Here is a tiny trained network, its code and every weight. The questions are about switching its units off for an input and a target symbol, where a switched-off unit gives its printed mean instead of its output.

import numpy as np


def w(rows, s, z=0):
    codes = np.array(rows[::2]) - 128.0
    scale = np.full(codes.shape[1], s)
    scale[-1] = z or s
    return codes * scale


def norm(h):
    return h / np.sqrt((h * h).mean(-1, keepdims=True) + 1e-5)


def f(y):
    return y / 2 * (1 + np.tanh(0.7978845608 * (y + 0.044715 * y**3)))


def softmax(a):
    e = np.exp(a - a.max(-1, keepdims=True))
    return e / e.sum(-1, keepdims=True)


def log_softmax(a):
    a = a - a.max(-1, keepdims=True)
    return a - np.log(np.exp(a).sum(-1, keepdims=True))


def net(x, mask):
    ids = ['ΘΛΣΦΨαβγδεζω'.index(c) for c in x.split()]
    T = len(ids)
    res = E[ids] + P[:T]
    r = norm(res)
    for j in range(3):
        rows = slice(3 * j, 3 * j + 3)
        q, k, v = (r @ M[0][rows].T for M in (Q, K, V))
        z = softmax(np.where(np.tri(T) > 0, q @ k.T / 3**0.5, -1e9)) @ v
        o = O[0][rows]
        res = res + np.where(mask[j], z, o[:, -1]) @ o[:, :-1]
    y = f(norm(res) @ A[0][:, :-1].T + A[0][:, -1])
    res = res + np.where(mask[3:11], y, B[0][:, -1]) @ B[0][:, :-1]
    return log_softmax(norm(res)[-1] @ U[:, :-1].T + U[:, -1])


Q, K, V, O, A, B = {}, {}, {}, {}, {}, {}
E = w([
[194,180,134,157],'Θ',
[205,157,145,136],'Λ',
[178,145,130,155],'Σ',
[67,221,180,128],'Φ',
[252,109,217,151],'Ψ',
[111,173,56,118],'α',
[149,152,250,181],'β',
[40,161,151,97],'γ',
[208,190,204,77],'δ',
[250,100,63,38],'ε',
[91,136,113,59],'ζ',
[105,248,110,192],'ω',
],0.017)
P = w([
[35,1,42,192],'0',
[119,122,191,23],'1',
[130,133,173,50],'2',
[143,144,158,65],'3',
[140,139,157,59],'4',
[149,143,133,85],'5',
[135,139,144,59],'6',
[142,142,126,80],'7',
[148,141,122,90],'8',
[141,138,109,95],'9',
[148,147,125,79],'10',
],0.0069)
Q[0] = w([
[69,134,181,118],'H0',
[198,206,60,4],'H0',
[27,91,65,109],'H0',
[56,90,99,98],'H1',
[139,141,40,100],'H1',
[105,39,96,93],'H1',
[133,172,40,158],'H2',
[89,100,168,125],'H2',
[197,103,122,121],'H2',
],0.012)
K[0] = w([
[164,187,196,98],'H0',
[97,126,79,122],'H0',
[91,253,113,35],'H0',
[180,210,178,25],'H1',
[60,147,2,71],'H1',
[183,202,145,62],'H1',
[83,190,34,231],'H2',
[137,193,120,97],'H2',
[139,56,162,191],'H2',
],0.0097)
V[0] = w([
[159,25,128,173],'H0',
[79,142,76,82],'H0',
[165,151,191,106],'H0',
[32,161,86,165],'H1',
[148,71,181,31],'H1',
[178,174,90,77],'H1',
[150,183,198,7],'H2',
[107,24,128,142],'H2',
[110,62,147,58],'H2',
],0.013)
O[0] = w([
[204,120,164,123,123],'H0',
[115,199,76,99,97],'H0',
[34,1,108,192,163],'H0',
[63,88,182,51,109],'H1',
[209,169,112,162,118],'H1',
[208,127,106,6,142],'H1',
[103,85,52,175,249],'H2',
[173,151,87,142,52],'H2',
[161,156,121,200,109],'H2',
],0.0071,0.011)
A[0] = w([
[139,145,176,175,190],'N0',
[211,211,192,120,139],'N1',
[129,57,99,164,245],'N2',
[86,182,41,62,222],'N3',
[5,213,145,147,57],'N4',
[172,104,74,204,4],'N5',
[173,180,108,191,228],'N6',
[182,181,76,218,51],'N7',
],0.012,0.0021)
B[0] = w([
[34,216,151,153,174],'N0',
[81,125,32,181,219],'N1',
[117,113,6,153,255],'N2',
[75,205,62,225,250],'N3',
[2,28,180,48,217],'N4',
[67,131,138,16,225],'N5',
[42,66,83,110,192],'N6',
[146,73,252,34,199],'N7',
],0.0067,0.0052)
U = w([
[144,130,205,60,159],'Θ',
[196,153,114,192,203],'Λ',
[151,229,179,151,254],'Σ',
[52,94,160,124,8],'Φ',
[168,76,165,176,153],'Ψ',
[92,213,104,49,98],'α',
[70,137,181,252,28],'β',
[80,124,179,96,49],'γ',
[124,53,58,104,188],'δ',
[206,156,61,50,40],'ε',
[111,207,57,171,62],'ζ',
[51,131,189,107,91],'ω',
],0.014,0.0036)

Each question gives the input, a string of symbols that net reads in full, and the target symbol t.
The units are the heads (3 rows each of Q, K, V and O) and the neurons (one row each of A and B). Each row of codes is followed by its name. A weight is (code - 128) times the scale printed after its matrix; where a second scale follows, it is the last column's (O, A, B and U).
mask holds one flag per unit, heads first, then neurons. A switched-off unit (its flag False) gives its mean, the last column of its rows in O or B, instead of its output. The means were averaged over made-up inputs and are rounded, as every weight is.
A unit's drop is (log p(t) with every unit on - log p(t) with that unit switched off) / (log p(t) with every unit on - log p(t) with every unit switched off).
The circuit of an input: a set's keep is (log p(t) with only the set's units on - log p(t) with every unit switched off) / (log p(t) with every unit on - log p(t) with every unit switched off). Starting from all 11 units, units are removed one at a time, each time the one whose removal leaves the highest keep (on an exact tie, the one counted first), for as long as the keep stays at least 0.8.
circuit, biggest first: the units of the circuit, biggest drop first
most important unit: the unit with the biggest drop
k most important neurons: the k neurons with the biggest drops, biggest first
heads that matter: for each layer, one digit per head in row order, 1 if its drop is at least 0.15 and else 0, layers parted by /
input ω Σ ω Θ Λ γ Ψ Λ ε, target ε: circuit, biggest first => (H0, N4)
input Λ α γ δ, target Λ: circuit, biggest first => (H0, N1, N5)
input Θ Σ Λ δ Λ Λ Ψ Λ, target Θ: circuit, biggest first => (H0, H2)
input ε Λ γ Θ Θ, target ε: circuit, biggest first => (H1, N7)
input β α Σ Θ Σ Ψ α Σ, target β: 2 most important neurons => (N0, N4)
input Ψ δ Σ ε, target ε: heads that matter => 010
input α Σ Σ Θ, target α: most important unit => H0
input ω δ Σ δ Σ ω Σ Λ, target ω: heads that matter => 010
input ζ δ Σ, target ζ: circuit, biggest first => (H0, N1)
input Ψ Ψ γ Θ, target Ψ: heads that matter => 100
input Σ α Φ δ ζ α Σ Σ δ, target Σ: heads that matter => 110
input δ δ Σ δ Θ δ, target δ: heads that matter => 100
input δ α Λ Σ δ ω Σ δ, target δ: heads that matter => 101
input β δ β γ Σ γ δ Σ, target β: circuit, biggest first => (H1)
input Σ Λ Σ ζ δ β β Θ, target Σ: circuit, biggest first => (H0, H1)
input α δ Σ Σ β δ Λ Σ Σ ζ, target ζ: heads that matter => 010
input ω ω γ Σ α γ Λ Σ Σ, target ω: heads that matter => 010
input Σ Ψ Ψ δ ζ Σ δ δ δ, target Σ: 2 most important neurons => (N2, N3)
input β ζ δ ω δ β Λ α, target α: circuit, biggest first => (H2, H0)
input Ψ ω Σ β β Ψ Ψ Σ, target Ψ: heads that matter => 100
input Λ β δ δ γ Θ Θ, target Λ: heads that matter => 101
input Ψ β ε ω, target ω: heads that matter => 000
input Ψ Ψ Θ Θ ε δ α Θ Λ Σ, target Ψ: circuit, biggest first => (H0)
